Below is a small trained network, with its code and all its weights. Each question gives an input and a class and asks what happens when units are switched off, that is, made to give their printed mean instead of their output.

import numpy as np


def w(rows, s, z=0):
    codes = np.array(rows[::2]) - 128.0
    scale = np.full(codes.shape[1], s)
    scale[-1] = z or s
    return codes * scale


def norm(h):
    return h / np.sqrt((h * h).mean(-1, keepdims=True) + 1e-5)


def f(y):
    return np.maximum(y, 0)


def log_softmax(a):
    a = a - a.max(-1, keepdims=True)
    return a - np.log(np.exp(a).sum(-1, keepdims=True))


def net(x, mask):
    res = np.array(x, float).reshape(1, 6) / 4 @ E
    u = 0
    for l in range(4):
        y = f(norm(res) @ A[l][:, :-1].T + A[l][:, -1])
        res = res + np.where(mask[u : u + 10], y, B[l][:, -1]) @ B[l][:, :-1]
        u += 10
    return log_softmax(norm(res)[-1] @ U[:, :-1].T + U[:, -1])


A, B = {}, {}
E = w([
[189,113,136,176,187,76],'x0',
[179,61,116,111,124,184],'x1',
[140,131,101,181,35,116],'x2',
[208,158,149,128,197,211],'x3',
[142,129,254,116,119,170],'x4',
[64,145,136,216,135,139],'x5',
],0.0087)
A[0] = w([
[220,114,106,129,137,253,111],'L0N0',
[113,38,254,176,145,154,121],'L0N1',
[142,65,229,181,152,123,84],'L0N2',
[152,150,208,255,114,148,3],'L0N3',
[124,67,105,146,38,83,106],'L0N4',
[129,174,99,176,206,170,126],'L0N5',
[112,117,1,53,187,92,45],'L0N6',
[31,126,111,132,33,193,21],'L0N7',
[127,167,84,71,90,177,59],'L0N8',
[196,89,84,69,75,202,133],'L0N9',
],0.009,0.0064)
B[0] = w([
[150,67,100,195,85,125,254],'L0N0',
[74,112,122,2,66,185,232],'L0N1',
[125,158,86,47,96,170,192],'L0N2',
[118,69,130,64,167,114,176],'L0N3',
[137,210,110,128,72,126,219],'L0N4',
[94,171,142,135,113,189,191],'L0N5',
[72,18,102,93,173,103,188],'L0N6',
[95,176,54,120,44,100,202],'L0N7',
[133,62,185,116,96,157,158],'L0N8',
[190,32,246,109,182,142,238],'L0N9',
],0.0087,0.0054)
A[1] = w([
[188,150,116,151,132,67,125],'L1N0',
[132,166,117,186,198,160,113],'L1N1',
[83,128,102,148,86,73,140],'L1N2',
[180,134,127,100,175,163,48],'L1N3',
[156,135,89,171,78,122,117],'L1N4',
[135,124,112,123,131,127,64],'L1N5',
[96,174,154,49,198,118,2],'L1N6',
[113,111,115,75,138,134,112],'L1N7',
[82,141,153,130,138,90,44],'L1N8',
[100,254,146,191,126,129,54],'L1N9',
],0.014,0.0033)
B[1] = w([
[114,93,203,202,126,98,162],'L1N0',
[97,146,75,108,154,185,158],'L1N1',
[98,206,113,189,78,125,254],'L1N2',
[56,185,129,156,51,94,188],'L1N3',
[152,114,177,137,99,171,201],'L1N4',
[108,93,149,136,122,109,130],'L1N5',
[186,26,167,96,108,182,199],'L1N6',
[158,92,113,94,92,124,207],'L1N7',
[134,83,130,181,78,159,162],'L1N8',
[255,154,140,75,240,190,202],'L1N9',
],0.0093,0.0064)
A[2] = w([
[194,176,113,113,163,192,96],'L2N0',
[110,116,76,156,121,175,153],'L2N1',
[125,149,190,126,194,59,4],'L2N2',
[54,173,114,129,102,141,82],'L2N3',
[132,153,111,58,39,176,144],'L2N4',
[156,205,255,171,113,141,93],'L2N5',
[138,139,198,60,58,50,98],'L2N6',
[149,134,240,14,163,126,133],'L2N7',
[153,120,80,156,157,227,134],'L2N8',
[104,164,98,137,121,185,131],'L2N9',
],0.01,0.0044)
B[2] = w([
[105,171,16,179,114,146,157],'L2N0',
[87,132,183,97,109,96,167],'L2N1',
[109,85,138,130,138,203,129],'L2N2',
[43,165,113,152,162,121,166],'L2N3',
[45,145,72,132,119,166,254],'L2N4',
[98,93,150,199,116,67,177],'L2N5',
[86,129,116,203,103,254,195],'L2N6',
[155,99,152,178,62,231,225],'L2N7',
[78,105,108,119,109,140,178],'L2N8',
[88,129,106,127,125,86,170],'L2N9',
],0.0092,0.0094)
A[3] = w([
[90,129,159,77,130,159,66],'L3N0',
[112,80,94,135,164,123,52],'L3N1',
[160,167,152,104,80,149,61],'L3N2',
[189,88,90,124,202,102,164],'L3N3',
[101,248,113,87,89,140,32],'L3N4',
[143,185,94,124,163,169,55],'L3N5',
[144,90,115,119,168,57,139],'L3N6',
[161,210,121,64,183,140,4],'L3N7',
[141,212,155,151,73,92,175],'L3N8',
[195,93,104,106,163,62,108],'L3N9',
],0.012,0.0032)
B[3] = w([
[112,99,77,186,85,157,211],'L3N0',
[92,41,153,64,67,88,154],'L3N1',
[85,88,20,142,105,129,182],'L3N2',
[68,135,154,84,147,25,158],'L3N3',
[84,172,18,102,185,34,253],'L3N4',
[100,215,16,145,164,104,154],'L3N5',
[97,146,161,39,151,99,147],'L3N6',
[211,126,193,32,221,203,133],'L3N7',
[122,168,185,178,173,44,243],'L3N8',
[122,141,243,72,196,2,146],'L3N9',
],0.0079,0.0047)
U = w([
[199,190,183,109,178,147,2],'0',
[28,234,65,170,88,110,195],'1',
[252,157,193,226,109,77,109],'2',
[127,55,116,102,36,243,165],'3',
[201,220,80,76,244,200,72],'4',
[141,58,145,20,155,42,115],'5',
],0.015,0.0075)

Each question gives the input, the list of numbers given to net, and the class t.
The units are the neurons (one row each of A and B). Each row of codes is followed by its name. A weight is (code - 128) times the scale printed after its matrix; where a second scale follows, it is the last column's (A, B and U).
mask holds one flag per neuron, layer by layer. A switched-off neuron (its flag False) gives its mean, the last column of its row in B, instead of its output. The means were averaged over made-up inputs and are rounded, as every weight is.
A unit's drop is (log p(t) with every unit on - log p(t) with that unit switched off) / (log p(t) with every unit on - log p(t) with every unit switched off).
The circuit of an input: a set's keep is (log p(t) with only the set's units on - log p(t) with every unit switched off) / (log p(t) with every unit on - log p(t) with every unit switched off). Starting from the 12 units with the biggest drops (on a tie, the unit counted first), units are removed one at a time, each time the one whose removal leaves the highest keep (on an exact tie, the one counted first), for as long as the keep stays at least 0.8.
circuit, biggest first: the units of the circuit, biggest drop first
unit that matters most: the unit with the biggest drop
top k neurons: the k neurons with the biggest drops, biggest first
k most important neurons of layer l: the k neurons of layer l with the biggest drops, biggest first
input [6,-8,-8,3,1,-1], class 3: unit that matters most	L1N6
input [6,-2,-8,2,-3,-5], class 5: 4 most important neurons of layer 0	[L0N6, L0N1, L0N4, L0N2]
input [-6,1,7,-5,4,-7], class 1: top 3 neurons	[L0N7, L0N4, L1N6]
input [0,-5,-7,2,0,4], class 4: circuit, biggest first	[L1N9, L0N9, L0N6]
input [-5,-5,-8,0,-6,-5], class 5: circuit, biggest first	[L0N6, L2N6]
input [8,0,7,-6,-3,-2], class 2: circuit, biggest first	[L1N0, L0N1, L2N4]
input [-1,-7,-2,-2,4,2], class 3: circuit, biggest first	[L1N6, L0N0]
input [8,-5,-2,0,-1,-8], class 3: top 2 neurons	[L0N0, L2N6]
input [-1,-7,7,6,2,0], class 4: circuit, biggest first	[L1N9, L0N1]
input [-7,-5,-4,8,-5,4], class 4: 2 most important neurons of layer 1	[L1N9, L1N2]
input [-2,1,0,3,-4,-2], class 5: 2 most important neurons of layer 2	[L2N6, L2N4]
input [-5,-7,-1,3,3,1], class 3: 2 most important neurons of layer 0	[L0N0, L0N4]
input [-2,8,7,5,-8,-7], class 5: 2 most important neurons of layer 3	[L3N9, L3N3]
input [-6,-6,-1,7,-7,0], class 3: top 2 neurons	[L0N6, L1N2]
input [1,-2,1,6,-8,-5], class 5: unit that matters most	L0N6
input [7,-4,-7,7,-3,-5], class 1: top 2 neurons	[L1N1, L0N9]
input [8,-8,6,6,5,6], class 3: top 4 neurons	[L0N3, L0N1, L1N6, L2N7]
input [1,-4,-6,6,-4,2], class 4: 2 most important neurons of layer 1	[L1N9, L1N2]
input [-7,6,-6,-1,-6,-7], class 5: top 2 neurons	[L0N6, L0N1]
input [2,-6,0,3,0,2], class 4: circuit, biggest first	[L1N9]
